Below are the code and all the weights of a small trained network. Each question names an input and a target symbol and asks about switching units off, where a switched-off unit gives its printed mean instead of its output.

import numpy as np


def w(rows, s, z=0):
    codes = np.array(rows[::2]) - 128.0
    scale = np.full(codes.shape[1], s)
    scale[-1] = z or s
    return codes * scale


def f(y):
    return y / 2 * (1 + np.tanh(0.7978845608 * (y + 0.044715 * y**3)))


def softmax(a):
    e = np.exp(a - a.max(-1, keepdims=True))
    return e / e.sum(-1, keepdims=True)


def log_softmax(a):
    a = a - a.max(-1, keepdims=True)
    return a - np.log(np.exp(a).sum(-1, keepdims=True))


def net(x, mask):
    ids = ['αβγδζημφ'.index(c) for c in x.split()]
    T = len(ids)
    res = E[ids] + P[:T]
    q, k, v = (res @ M[0].T for M in (Q, K, V))
    z = softmax(np.where(np.tri(T) > 0, q @ k.T / 4**0.5, -1e9)) @ v
    res = res + np.where(mask[0], z, O[0][:, -1]) @ O[0][:, :-1]
    y = f(res @ A[0][:, :-1].T + A[0][:, -1])
    res = res + np.where(mask[1:17], y, B[0][:, -1]) @ B[0][:, :-1]
    return log_softmax(res[-1] @ U[:, :-1].T + U[:, -1])


Q, K, V, O, A, B = {}, {}, {}, {}, {}, {}
E = w([
[151,116,75,130,56],'α',
[120,114,5,120,104],'β',
[71,144,83,91,148],'γ',
[127,67,202,93,62],'δ',
[50,145,206,223,36],'ζ',
[217,177,75,104,90],'η',
[165,229,179,146,82],'μ',
[68,102,112,190,81],'φ',
],0.015)
P = w([
[95,145,107,1,67],'0',
[78,135,100,168,119],'1',
[87,140,111,154,108],'2',
[94,145,112,139,96],'3',
[93,148,127,134,88],'4',
[97,146,127,118,85],'5',
[96,149,133,116,79],'6',
[93,143,134,109,81],'7',
],0.011)
Q[0] = w([
[61,99,76,35,111],'h0',
[78,178,100,48,32],'h0',
[107,135,246,32,210],'h0',
[82,224,57,160,150],'h0',
],0.011)
K[0] = w([
[128,99,83,85,146],'h0',
[139,178,195,9,165],'h0',
[35,133,73,127,9],'h0',
[137,49,162,129,172],'h0',
],0.012)
V[0] = w([
[128,151,184,7,164],'h0',
[153,15,122,69,115],'h0',
[159,145,34,93,159],'h0',
[41,124,110,157,175],'h0',
],0.02)
O[0] = w([
[127,251,231,105,52,254],'h0',
[159,23,220,103,7,165],'h0',
[137,154,71,254,52,154],'h0',
[55,136,35,94,97,110],'h0',
],0.012,0.0097)
A[0] = w([
[250,141,88,101,134,81],'n0',
[137,157,101,40,94,121],'n1',
[63,83,115,99,81,3],'n2',
[132,141,181,172,200,175],'n3',
[137,158,148,154,113,8],'n4',
[154,119,178,109,104,137],'n5',
[134,141,61,175,153,53],'n6',
[186,27,89,118,94,49],'n7',
[192,97,195,158,188,121],'n8',
[194,142,105,153,196,136],'n9',
[178,111,163,130,138,30],'n10',
[114,85,170,180,177,110],'n11',
[81,166,156,91,136,50],'n12',
[123,142,105,157,126,167],'n13',
[88,82,169,187,164,92],'n14',
[132,179,112,206,115,195],'n15',
],0.011,0.0034)
B[0] = w([
[117,36,201,149,109,137],'n0',
[110,89,131,149,169,197],'n1',
[74,118,101,207,126,180],'n2',
[150,112,62,97,116,152],'n3',
[153,124,178,156,175,194],'n4',
[99,201,108,136,136,249],'n5',
[145,177,234,117,105,182],'n6',
[192,160,69,145,111,147],'n7',
[180,68,94,97,143,172],'n8',
[192,99,79,130,124,150],'n9',
[143,118,130,187,145,171],'n10',
[198,93,151,111,130,130],'n11',
[138,127,93,163,166,196],'n12',
[116,135,119,152,139,168],'n13',
[127,69,138,107,147,133],'n14',
[78,96,116,9,128,242],'n15',
],0.015,0.019)
U = w([
[182,106,50,150,113,128],'α',
[154,105,10,129,97,72],'β',
[45,164,76,94,156,185],'γ',
[154,138,115,170,190,51],'δ',
[94,6,81,152,253,103],'ζ',
[173,68,133,43,121,148],'η',
[167,173,36,66,193,72],'μ',
[123,12,27,191,182,255],'φ',
],0.004,0.0029)

Each question gives the input, a string of symbols that net reads in full, and the target symbol t.
The units are the heads (4 rows each of Q, K, V and O) and the neurons (one row each of A and B). Each row of codes is followed by its name. A weight is (code - 128) times the scale printed after its matrix; where a second scale follows, it is the last column's (O, A, B and U).
mask holds one flag per unit, heads first, then neurons. A switched-off unit (its flag False) gives its mean, the last column of its rows in O or B, instead of its output. The means were averaged over made-up inputs and are rounded, as every weight is.
A unit's drop is (log p(t) with every unit on - log p(t) with that unit switched off) / (log p(t) with every unit on - log p(t) with every unit switched off).
The circuit of an input: a set's keep is (log p(t) with only the set's units on - log p(t) with every unit switched off) / (log p(t) with every unit on - log p(t) with every unit switched off). Starting from the 12 units with the biggest drops (on a tie, the unit counted first), units are removed one at a time, each time the one whose removal leaves the highest keep (on an exact tie, the one counted first), for as long as the keep stays at least 0.8.
circuit, biggest first: the units of the circuit, biggest drop first
unit that matters most: the unit with the biggest drop
k most important neurons: the k neurons with the biggest drops, biggest first
input φ δ α β φ, target φ: circuit, biggest first -> h0, n2, n15
input δ β γ φ, target δ: circuit, biggest first -> h0, n15, n10, n5
input η ζ φ η β δ, target η: circuit, biggest first -> h0, n15, n8
input μ β α α, target μ: circuit, biggest first -> h0, n3
input α φ δ, target α: circuit, biggest first -> h0, n7, n15
input γ γ δ, target γ: circuit, biggest first -> h0, n15, n8
input δ ζ φ, target δ: circuit, biggest first -> h0, n5, n15, n10
input α φ ζ ζ, target ζ: 2 most important neurons -> n14, n5
input ζ φ β, target β: circuit, biggest first -> h0, n7, n1
input φ φ β δ γ γ β, target φ: circuit, biggest first -> n5, n6
input φ γ δ γ φ, target φ: 3 most important neurons -> n15, n5, n6
input φ μ α, target μ: circuit, biggest first -> h0, n6, n9
input η φ η μ δ α α α, target η: circuit, biggest first -> h0, n15, n2
input φ φ η, target η: unit that matters most -> n6
input δ β γ γ β, target δ: circuit, biggest first -> h0, n15, n5, n10
input δ α φ β, target δ: circuit, biggest first -> h0, n5, n15, n10
input η ζ β, target η: unit that matters most -> n15
input γ γ η β φ β μ η, target η: 3 most important neurons -> n5, n0, n15
input ζ η μ η δ φ η, target φ: 4 most important neurons -> n0, n6, n15, n9
input δ η η η φ ζ, target δ: 4 most important neurons -> n15, n5, n10, n4
input δ β ζ φ β δ δ η, target δ: 2 most important neurons -> n5, n15
input δ β φ δ, target δ: 2 most important neurons -> n5, n15
input δ γ γ φ φ ζ α γ, target δ: 3 most important neurons -> n15, n5, n10
input α φ α, target α: 2 most important neurons -> n7, n1
input η φ δ φ γ φ β, target η: 2 most important neurons -> n15, n2
input η δ ζ γ φ, target η: most important neuron -> n2
